Below is a small trained network, with its code and all its weights. Each question gives an input and a class and asks what happens when units are switched off, that is, made to give their printed mean instead of their output.

import numpy as np


def w(rows, s, z=0):
    codes = np.array(rows[::2]) - 128.0
    scale = np.full(codes.shape[1], s)
    scale[-1] = z or s
    return codes * scale


def norm(h):
    return h / np.sqrt((h * h).mean(-1, keepdims=True) + 1e-5)


def f(y):
    return y / 2 * (1 + np.tanh(0.7978845608 * (y + 0.044715 * y**3)))


def log_softmax(a):
    a = a - a.max(-1, keepdims=True)
    return a - np.log(np.exp(a).sum(-1, keepdims=True))


def net(x, mask):
    res = np.array(x, float).reshape(1, 5) / 4 @ E
    u = 0
    for l in range(4):
        y = f(norm(res) @ A[l][:, :-1].T + A[l][:, -1])
        res = res + np.where(mask[u : u + 5], y, B[l][:, -1]) @ B[l][:, :-1]
        u += 5
    return log_softmax(norm(res)[-1] @ U[:, :-1].T + U[:, -1])


A, B = {}, {}
E = w([
[82,45,103,121,210,106,183,107,55,181,154,169],'x0',
[186,136,121,136,208,205,169,162,146,135,197,153],'x1',
[105,59,169,203,118,115,118,195,135,65,69,179],'x2',
[144,182,199,81,168,54,74,152,75,63,123,133],'x3',
[113,110,77,75,105,116,180,76,203,108,126,255],'x4',
],0.013)
A[0] = w([
[141,140,170,121,122,200,95,198,115,127,134,70,64],'L0N0',
[142,76,129,212,106,179,85,202,160,98,117,108,13],'L0N1',
[176,140,144,55,174,141,169,207,182,2,131,178,15],'L0N2',
[106,22,97,170,211,115,203,139,86,241,173,195,2],'L0N3',
[121,98,221,102,164,83,111,196,75,17,138,92,250],'L0N4',
],0.0078,0.0033)
B[0] = w([
[213,126,156,203,188,81,122,110,168,150,125,104,180],'L0N0',
[121,101,149,199,87,178,106,178,192,82,145,100,181],'L0N1',
[78,142,180,113,129,120,52,61,135,81,160,227,202],'L0N2',
[124,101,125,49,179,249,166,46,70,99,98,130,247],'L0N3',
[139,112,41,157,120,62,174,147,34,131,172,199,255],'L0N4',
],0.011,0.0081)
A[1] = w([
[149,172,146,78,118,195,112,60,244,160,184,82,113],'L1N0',
[92,105,255,137,145,148,97,117,141,64,15,132,139],'L1N1',
[155,184,133,119,158,93,88,143,83,147,94,128,36],'L1N2',
[64,45,124,148,213,184,208,133,135,133,170,141,107],'L1N3',
[81,67,77,140,79,191,218,124,202,100,93,173,6],'L1N4',
],0.0099,0.0024)
B[1] = w([
[141,122,44,56,253,145,167,88,103,160,59,159,229],'L1N0',
[171,16,171,177,131,104,73,170,150,100,122,92,172],'L1N1',
[138,113,171,131,66,96,69,101,241,127,203,128,162],'L1N2',
[201,99,55,85,174,147,99,114,107,80,18,44,255],'L1N3',
[103,154,87,159,38,78,103,234,235,141,223,36,225],'L1N4',
],0.011,0.0086)
A[2] = w([
[36,119,108,156,107,177,136,138,153,150,92,184,11],'L2N0',
[9,38,122,98,75,88,115,136,63,153,85,116,140],'L2N1',
[162,171,95,106,89,171,160,92,181,182,145,102,65],'L2N2',
[138,124,114,78,128,180,150,144,115,35,178,177,251],'L2N3',
[136,89,138,136,192,160,191,84,59,156,154,106,155],'L2N4',
],0.011,0.0025)
B[2] = w([
[123,127,152,125,81,120,107,167,133,158,124,64,126],'L2N0',
[120,133,198,163,211,166,70,42,127,101,131,200,202],'L2N1',
[80,192,121,90,150,184,142,82,80,170,136,93,207],'L2N2',
[138,136,169,160,162,141,68,86,90,136,7,124,252],'L2N3',
[189,148,77,113,100,237,88,143,116,139,34,122,254],'L2N4',
],0.013,0.0072)
A[3] = w([
[113,92,124,176,24,154,150,114,164,160,104,183,110],'L3N0',
[120,222,175,137,169,237,111,172,134,170,109,113,121],'L3N1',
[161,159,166,130,103,191,32,155,95,110,117,112,47],'L3N2',
[207,68,117,117,74,78,133,186,120,92,97,102,12],'L3N3',
[152,114,143,232,214,153,124,254,31,184,212,65,2],'L3N4',
],0.0092,0.0035)
B[3] = w([
[134,108,70,127,115,158,146,203,191,153,120,76,139],'L3N0',
[139,95,151,192,131,117,91,13,94,70,108,158,253],'L3N1',
[129,103,153,145,66,71,116,69,185,172,113,94,217],'L3N2',
[146,140,174,194,122,207,126,92,177,99,152,91,170],'L3N3',
[183,45,89,241,133,231,54,213,254,51,64,73,220],'L3N4',
],0.0091,0.0052)
U = w([
[120,139,215,170,158,52,90,69,79,111,172,253,141],'0',
[71,185,68,40,30,82,220,176,176,234,230,74,88],'1',
[164,55,136,240,86,146,89,192,191,99,141,89,123],'2',
[89,145,195,115,142,143,233,182,92,167,142,132,2],'3',
[152,107,63,43,215,229,169,94,41,179,31,154,217],'4',
],0.012,0.0062)

Each question gives the input, the list of numbers given to net, and the class t.
The units are the neurons (one row each of A and B). Each row of codes is followed by its name. A weight is (code - 128) times the scale printed after its matrix; where a second scale follows, it is the last column's (A, B and U).
mask holds one flag per neuron, layer by layer. A switched-off neuron (its flag False) gives its mean, the last column of its row in B, instead of its output. The means were averaged over made-up inputs and are rounded, as every weight is.
A unit's drop is (log p(t) with every unit on - log p(t) with that unit switched off) / (log p(t) with every unit on - log p(t) with every unit switched off).
The circuit of an input: a set's keep is (log p(t) with only the set's units on - log p(t) with every unit switched off) / (log p(t) with every unit on - log p(t) with every unit switched off). Starting from the 12 units with the biggest drops (on a tie, the unit counted first), units are removed one at a time, each time the one whose removal leaves the highest keep (on an exact tie, the one counted first), for as long as the keep stays at least 0.8.
units of the circuit, in order: the units of the circuit, biggest drop first
k most important neurons: the k neurons with the biggest drops, biggest first
k most important neurons of layer l: the k neurons of layer l with the biggest drops, biggest first
drop of u: that unit's drop, to one decimal
input [-6,3,8,3,4], class 0: most important neuron of layer 1 : L1N3
input [3,3,7,-4,-4], class 2: 2 most important neurons of layer 1 : L1N4; L1N0
input [-7,2,-7,8,7], class 0: 4 most important neurons : L0N2; L1N3; L0N3; L2N4
input [-7,5,1,6,-3], class 0: 2 most important neurons of layer 0 : L0N2; L0N4
input [3,-8,1,-2,7], class 2: 2 most important neurons : L1N4; L2N1
input [0,8,5,-3,-2], class 2: 2 most important neurons : L0N1; L1N4
input [-5,-7,-4,-2,-5], class 1: units of the circuit, in order : L2N3; L2N4; L1N3; L3N4
input [4,5,1,3,-8], class 2: 2 most important neurons of layer 1 : L1N0; L1N2
input [0,-8,-2,-5,-5], class 0: 2 most important neurons : L2N1; L0N3
input [1,-5,6,3,-4], class 0: 3 most important neurons : L2N1; L0N4; L1N4
input [-4,5,2,-6,4], class 1: 2 most important neurons : L1N4; L0N3
input [-3,-1,-1,3,-3], class 2: 2 most important neurons : L0N2; L3N4
input [3,-8,-3,-5,8], class 1: drop of L1N1 : 0.0
input [-2,-8,-8,-8,3], class 1: units of the circuit, in order : L1N4
input [5,-6,-1,2,-5], class 0: drop of L1N0 : 0.1
input [4,0,0,3,-8], class 2: drop of L3N4 : 0.1
